Below is a small trained network, with its code and all its weights. Each question gives an input and a target symbol and asks what happens when units are switched off, that is, made to give their printed mean instead of their output.

import numpy as np


def w(rows, s, z=0):
    codes = np.array(rows[::2]) - 128.0
    scale = np.full(codes.shape[1], s)
    scale[-1] = z or s
    return codes * scale


def f(y):
    return np.maximum(y, 0)


def softmax(a):
    e = np.exp(a - a.max(-1, keepdims=True))
    return e / e.sum(-1, keepdims=True)


def log_softmax(a):
    a = a - a.max(-1, keepdims=True)
    return a - np.log(np.exp(a).sum(-1, keepdims=True))


def net(x, mask):
    ids = ['βζθμξψω'.index(c) for c in x.split()]
    T = len(ids)
    res = E[ids] + P[:T]
    r = res
    for j in range(3):
        rows = slice(2 * j, 2 * j + 2)
        q, k, v = (r @ M[0][rows].T for M in (Q, K, V))
        z = softmax(np.where(np.tri(T) > 0, q @ k.T / 2**0.5, -1e9)) @ v
        o = O[0][rows]
        res = res + np.where(mask[j], z, o[:, -1]) @ o[:, :-1]
    y = f(res @ A[0][:, :-1].T + A[0][:, -1])
    res = res + np.where(mask[3:15], y, B[0][:, -1]) @ B[0][:, :-1]
    return log_softmax(res[-1] @ U[:, :-1].T + U[:, -1])


Q, K, V, O, A, B = {}, {}, {}, {}, {}, {}
E = w([
[205,100,205,93,181,66,153,111,159,134,188],'β',
[175,173,94,99,99,183,124,159,56,254,216],'ζ',
[136,149,178,89,71,60,115,103,212,253,50],'θ',
[82,59,66,158,234,159,85,82,214,188,157],'μ',
[58,128,107,96,81,38,46,83,93,103,206],'ξ',
[152,245,155,133,232,113,67,153,156,105,93],'ψ',
[86,178,128,197,105,65,186,200,150,135,108],'ω',
],0.0075)
P = w([
[53,156,188,106,100,218,203,64,145,54,103],'0',
[84,66,150,67,77,192,140,146,136,104,75],'1',
[76,161,166,135,161,100,177,66,76,168,135],'2',
[123,58,160,78,96,116,68,204,213,129,158],'3',
[118,165,103,178,190,71,101,114,3,202,103],'4',
[159,224,141,163,150,31,192,61,207,161,248],'5',
[165,86,69,89,108,109,51,246,216,119,163],'6',
[172,213,84,224,192,25,137,81,63,224,200],'7',
[231,76,50,164,100,31,33,229,206,148,175],'8',
[160,184,114,197,199,28,123,125,116,176,192],'9',
],0.0076)
Q[0] = w([
[140,95,107,109,84,174,107,155,176,71,122],'h0',
[111,117,124,119,132,197,135,92,59,85,56],'h0',
[100,108,140,121,132,210,172,70,74,88,88],'h1',
[136,82,121,81,78,172,121,189,195,69,127],'h1',
[151,175,106,180,137,5,113,159,203,208,252],'h2',
[153,92,113,65,70,162,104,212,214,81,141],'h2',
],0.011)
K[0] = w([
[93,167,159,134,135,139,206,40,121,123,134],'h0',
[91,101,183,95,109,177,155,131,139,83,95],'h0',
[87,97,182,78,113,186,145,139,133,77,102],'h1',
[91,187,170,137,143,134,191,49,131,127,153],'h1',
[175,133,81,159,161,42,98,143,121,169,130],'h2',
[109,202,125,153,143,112,218,9,127,152,164],'h2',
],0.011)
V[0] = w([
[62,120,145,135,149,62,69,58,148,11,111],'h0',
[122,208,110,140,162,163,78,162,118,136,94],'h0',
[125,75,93,171,243,170,107,87,194,96,147],'h1',
[125,105,61,99,133,158,74,124,27,119,243],'h1',
[253,129,214,50,180,124,132,88,139,119,146],'h2',
[140,187,145,191,143,125,209,192,97,59,117],'h2',
],0.0063)
O[0] = w([
[93,98,35,167,187,24,162,89,184,146,94,133],'h0',
[95,89,148,116,154,112,167,214,26,132,168,107],'h0',
[62,165,101,123,80,37,89,121,122,101,185,53],'h1',
[78,167,72,105,106,202,151,155,190,179,204,5],'h1',
[136,120,182,254,64,132,154,124,162,145,135,126],'h2',
[90,183,195,140,215,85,69,160,86,204,78,135],'h2',
],0.0075,0.0023)
A[0] = w([
[124,88,130,2,167,150,68,53,93,143,112,218],'n0',
[141,114,67,157,144,119,129,165,132,150,120,144],'n1',
[94,85,116,104,177,90,128,128,90,44,141,215],'n2',
[72,151,180,156,115,120,153,180,116,150,92,143],'n3',
[153,153,147,133,178,102,60,124,131,176,178,118],'n4',
[56,125,120,115,65,131,182,119,140,163,84,165],'n5',
[159,132,144,232,81,142,145,121,142,98,143,140],'n6',
[123,90,73,122,182,163,149,107,172,156,116,181],'n7',
[6,121,131,87,89,137,116,92,133,204,70,124],'n8',
[39,139,96,108,152,145,136,176,105,114,117,223],'n9',
[120,143,149,127,128,164,132,139,146,110,137,144],'n10',
[176,54,122,140,90,119,223,120,139,142,135,254],'n11',
],0.0058,0.003)
B[0] = w([
[226,237,83,94,125,187,108,74,177,10,118,217],'n0',
[169,153,90,105,170,142,160,102,154,85,114,181],'n1',
[142,103,104,99,138,76,166,176,82,58,150,207],'n2',
[113,102,198,117,181,122,129,184,51,164,110,203],'n3',
[100,86,174,132,148,92,130,166,94,156,111,229],'n4',
[8,79,106,173,94,105,163,133,129,173,181,180],'n5',
[191,185,190,177,58,178,54,22,212,129,34,207],'n6',
[131,101,74,152,205,150,198,114,183,155,127,166],'n7',
[49,157,103,148,99,112,63,94,179,252,121,178],'n8',
[74,170,91,54,173,147,133,198,102,146,179,187],'n9',
[119,147,146,111,136,166,120,148,117,146,135,137],'n10',
[143,61,122,175,80,143,183,108,153,92,152,253],'n11',
],0.0049,0.0038)
U = w([
[228,85,155,148,101,134,164,96,123,45,109,198],'β',
[126,145,154,95,91,254,121,166,99,160,188,136],'ζ',
[129,139,166,180,77,127,71,69,169,191,83,44],'θ',
[116,98,25,120,180,153,168,120,185,140,138,2],'μ',
[88,151,57,84,47,77,96,115,126,65,179,107],'ξ',
[148,214,141,90,205,100,75,160,109,132,83,172],'ψ',
[61,46,174,143,158,74,159,202,67,173,135,228],'ω',
],0.0056,0.00093)

Each question gives the input, a string of symbols that net reads in full, and the target symbol t.
The units are the heads (2 rows each of Q, K, V and O) and the neurons (one row each of A and B). Each row of codes is followed by its name. A weight is (code - 128) times the scale printed after its matrix; where a second scale follows, it is the last column's (O, A, B and U).
mask holds one flag per unit, heads first, then neurons. A switched-off unit (its flag False) gives its mean, the last column of its rows in O or B, instead of its output. The means were averaged over made-up inputs and are rounded, as every weight is.
A unit's drop is (log p(t) with every unit on - log p(t) with that unit switched off) / (log p(t) with every unit on - log p(t) with every unit switched off).
The circuit of an input: a set's keep is (log p(t) with only the set's units on - log p(t) with every unit switched off) / (log p(t) with every unit on - log p(t) with every unit switched off). Starting from the 12 units with the biggest drops (on a tie, the unit counted first), units are removed one at a time, each time the one whose removal leaves the highest keep (on an exact tie, the one counted first), for as long as the keep stays at least 0.8.
circuit, biggest first: the units of the circuit, biggest drop first
most important unit: the unit with the biggest drop
which heads matter: for each layer, one digit per head in row order, 1 if its drop is at least 0.15 and else 0, layers parted by /
drop when u is switched off: that unit's drop, to one decimal
input θ β β ξ β μ ψ θ, target ω: which heads matter -> 100
input θ ω ξ β β β ω θ β ψ, target θ: circuit, biggest first -> [h2, n6]
input ω β ω, target θ: circuit, biggest first -> [h2, n6, h0]
input β β β β ξ ψ β ω, target θ: circuit, biggest first -> [h2, n6]
input θ β ω ζ, target ψ: which heads matter -> 001
input ω ζ β θ θ ω ω ω θ, target ψ: circuit, biggest first -> [h2, n11]
input θ ζ θ μ ω, target ξ: circuit, biggest first -> [h2, h1]
input ω ω ω θ ω, target β: circuit, biggest first -> [h2, h1, n11]
input ω ω θ θ ψ ξ, target ω: circuit, biggest first -> [h0, n0, h2]
input ξ ω ψ β ω ζ β, target ζ: circuit, biggest first -> [h0, h1]
input μ ω ξ θ μ ω θ ω β, target ψ: circuit, biggest first -> [h2]
input ψ ψ ξ ω β ξ β, target μ: which heads matter -> 110
input ω ξ β β ξ ψ, target μ: circuit, biggest first -> [h1, h0, h2]
input ζ ζ μ β, target ξ: circuit, biggest first -> [h1, h2]
input μ β β ξ, target θ: which heads matter -> 101
input θ μ θ, target ξ: circuit, biggest first -> [h2, h1]
input ψ ω μ β μ β β μ ψ, target ξ: circuit, biggest first -> [h1]
input ω ω ω μ ω β μ, target θ: which heads matter -> 001
input ψ β ω ξ μ β, target ξ: drop when h1 is switched off -> 0.8
input ξ β θ β μ β β ξ μ θ, target ξ: most important unit -> h1
input ξ ω ω ω ω ξ, target ψ: drop when h2 is switched off -> 1.0
input ω ξ ω, target μ: drop when n1 is switched off -> 0.0
